Below are the code and all the weights of a small trained network. Each question names an input and a target symbol and asks about switching units off, where a switched-off unit gives its printed mean instead of its output.

import numpy as np


def w(rows, s, z=0):
    codes = np.array(rows[::2]) - 128.0
    scale = np.full(codes.shape[1], s)
    scale[-1] = z or s
    return codes * scale


def softmax(a):
    e = np.exp(a - a.max(-1, keepdims=True))
    return e / e.sum(-1, keepdims=True)


def log_softmax(a):
    a = a - a.max(-1, keepdims=True)
    return a - np.log(np.exp(a).sum(-1, keepdims=True))


def net(x, mask):
    ids = ['αβγεζηλμξπσφψω'.index(c) for c in x.split()]
    T = len(ids)
    res = E[ids] + P[:T]
    u = 0
    for l in range(2):
        r = res
        for j in range(3):
            rows = slice(3 * j, 3 * j + 3)
            q, k, v = (r @ M[l][rows].T for M in (Q, K, V))
            z = softmax(np.where(np.tri(T) > 0, q @ k.T / 3**0.5, -1e9)) @ v
            o = O[l][rows]
            res = res + np.where(mask[u + j], z, o[:, -1]) @ o[:, :-1]
        u += 3
    return log_softmax(res[-1] @ U[:, :-1].T + U[:, -1])


Q, K, V, O = {}, {}, {}, {}
E = w([
[95,112,136],'α',
[112,116,142],'β',
[106,113,138],'γ',
[109,113,142],'ε',
[108,117,141],'ζ',
[113,114,142],'η',
[98,110,138],'λ',
[97,98,129],'μ',
[145,126,139],'ξ',
[237,109,95],'π',
[212,147,154],'σ',
[77,138,216],'φ',
[254,164,160],'ψ',
[134,181,246],'ω',
],0.013)
P = w([
[138,129,215],'0',
[73,174,32],'1',
[57,122,193],'2',
[56,206,51],'3',
[50,87,178],'4',
[72,232,64],'5',
[64,56,175],'6',
[102,251,69],'7',
[125,30,159],'8',
[167,234,90],'9',
[191,13,154],'10',
[215,221,100],'11',
[172,30,158],'12',
],0.014)
Q[0] = w([
[112,187,70],'L0H0',
[66,91,163],'L0H0',
[99,108,42],'L0H0',
[79,201,90],'L0H1',
[169,253,81],'L0H1',
[132,150,114],'L0H1',
[141,95,77],'L0H2',
[133,157,58],'L0H2',
[71,114,147],'L0H2',
],0.011)
K[0] = w([
[184,107,189],'L0H0',
[116,188,140],'L0H0',
[250,164,97],'L0H0',
[129,158,72],'L0H1',
[106,190,86],'L0H1',
[140,215,130],'L0H1',
[64,154,153],'L0H2',
[88,86,108],'L0H2',
[114,177,103],'L0H2',
],0.013)
V[0] = w([
[154,137,147],'L0H0',
[138,173,82],'L0H0',
[65,132,108],'L0H0',
[108,110,132],'L0H1',
[115,177,49],'L0H1',
[201,4,167],'L0H1',
[91,95,75],'L0H2',
[138,98,70],'L0H2',
[101,110,105],'L0H2',
],0.011)
O[0] = w([
[59,235,67,111],'L0H0',
[228,113,81,80],'L0H0',
[140,29,177,211],'L0H0',
[166,85,137,154],'L0H1',
[239,210,151,118],'L0H1',
[1,53,151,4],'L0H1',
[250,63,107,127],'L0H2',
[120,133,148,52],'L0H2',
[94,105,126,143],'L0H2',
],0.0051,0.0032)
Q[1] = w([
[204,97,113],'L1H0',
[145,172,85],'L1H0',
[166,143,121],'L1H0',
[166,179,111],'L1H1',
[85,81,120],'L1H1',
[193,205,131],'L1H1',
[168,11,89],'L1H2',
[152,167,94],'L1H2',
[98,126,249],'L1H2',
],0.016)
K[1] = w([
[124,147,138],'L1H0',
[174,144,156],'L1H0',
[119,143,135],'L1H0',
[135,103,175],'L1H1',
[84,186,84],'L1H1',
[148,65,155],'L1H1',
[152,125,89],'L1H2',
[147,115,132],'L1H2',
[3,61,127],'L1H2',
],0.018)
V[1] = w([
[35,92,7],'L1H0',
[97,198,193],'L1H0',
[196,147,108],'L1H0',
[74,64,171],'L1H1',
[95,80,50],'L1H1',
[116,53,36],'L1H1',
[197,102,122],'L1H2',
[134,100,168],'L1H2',
[157,107,110],'L1H2',
],0.013)
O[1] = w([
[186,78,44,58],'L1H0',
[92,98,209,252],'L1H0',
[60,159,127,82],'L1H0',
[190,97,152,159],'L1H1',
[148,104,104,106],'L1H1',
[162,84,8,64],'L1H1',
[102,138,70,74],'L1H2',
[149,163,159,145],'L1H2',
[80,154,138,91],'L1H2',
],0.011,0.0041)
U = w([
[107,34,205,203],'α',
[55,36,154,200],'β',
[163,100,150,89],'γ',
[161,109,154,80],'ε',
[155,108,157,76],'ζ',
[160,110,153,90],'η',
[191,97,143,117],'λ',
[236,66,99,108],'μ',
[143,128,150,109],'ξ',
[57,167,11,143],'π',
[65,181,144,100],'σ',
[217,147,192,58],'φ',
[30,198,160,15],'ψ',
[118,173,213,1],'ω',
],0.011)

Each question gives the input, a string of symbols that net reads in full, and the target symbol t.
The units are the heads (3 rows each of Q, K, V and O). Each row of codes is followed by its name. A weight is (code - 128) times the scale printed after its matrix; where a second scale follows, it is the last column's (O and U).
mask holds one flag per head, layer by layer. A switched-off head (its flag False) gives its mean, the last column of its rows in O, instead of its output. The means were averaged over made-up inputs and are rounded, as every weight is.
A unit's drop is (log p(t) with every unit on - log p(t) with that unit switched off) / (log p(t) with every unit on - log p(t) with every unit switched off).
The circuit of an input: a set's keep is (log p(t) with only the set's units on - log p(t) with every unit switched off) / (log p(t) with every unit on - log p(t) with every unit switched off). Starting from all 6 units, units are removed one at a time, each time the one whose removal leaves the highest keep (on an exact tie, the one counted first), for as long as the keep stays at least 0.8.
units of the circuit, in order: the units of the circuit, biggest drop first
which heads matter: for each layer, one digit per head in row order, 1 if its drop is at least 0.15 and else 0, layers parted by /
drop of u: that unit's drop, to one decimal
input π π π γ ω λ, target ω: units of the circuit, in order -> [L1H1, L1H0, L0H0, L0H1]
input ε α π α α μ ω ψ ω α, target ω: units of the circuit, in order -> [L1H1]
input α γ β ω φ μ π β π β, target π: which heads matter -> 000 / 111
input λ μ ω λ λ ω η γ, target ω: which heads matter -> 010 / 110
input α ψ η σ, target ψ: which heads matter -> 010 / 101
input π ψ γ α π β π α, target π: units of the circuit, in order -> [L1H1, L0H0]
input φ γ β π π, target β: which heads matter -> 010 / 010
input α φ λ π σ α μ η, target μ: units of the circuit, in order -> [L1H1, L0H1]
input γ π φ π ζ ω α γ, target ω: units of the circuit, in order -> [L1H0, L0H1, L1H1]
input α ε π σ μ α α μ σ π π, target β: which heads matter -> 010 / 011
input γ ζ ε η α α ψ ε η π α ξ, target π: which heads matter -> 010 / 111
input ε σ μ σ α α σ γ α ε λ μ γ, target β: which heads matter -> 010 / 110
input π φ φ ξ μ μ ω ζ, target ω: which heads matter -> 000 / 110
input α μ ω φ α λ μ μ η α γ ε μ, target β: units of the circuit, in order -> [L0H1]
input α α γ λ λ α ζ α π α ψ π, target ψ: units of the circuit, in order -> [L1H0, L0H1]
input λ ω μ λ α ξ γ μ π ζ, target π: units of the circuit, in order -> [L1H1, L1H0, L1H2, L0H1]
input μ σ λ μ π α γ λ λ ζ ψ μ, target ψ: which heads matter -> 000 / 101
input ω ψ γ ψ λ η ζ η ξ φ, target φ: units of the circuit, in order -> [L1H1, L1H0, L0H1, L1H2]
input α α μ π ε ζ β φ λ α μ α, target μ: which heads matter -> 000 / 010
input φ γ λ η ε ξ α α φ ω α π, target ω: units of the circuit, in order -> [L1H0]
input α μ μ α, target μ: units of the circuit, in order -> [L1H1, L0H0, L0H1]
input γ π γ μ, target π: which heads matter -> 100 / 101
input ω η ω α, target ω: which heads matter -> 000 / 010
input σ η φ η, target φ: which heads matter -> 110 / 010
input π π α ω ψ α ω ζ, target ω: units of the circuit, in order -> [L1H0, L1H1, L0H1]
input γ ε π μ λ α γ π π ψ, target ψ: drop of L1H1 -> -0.1
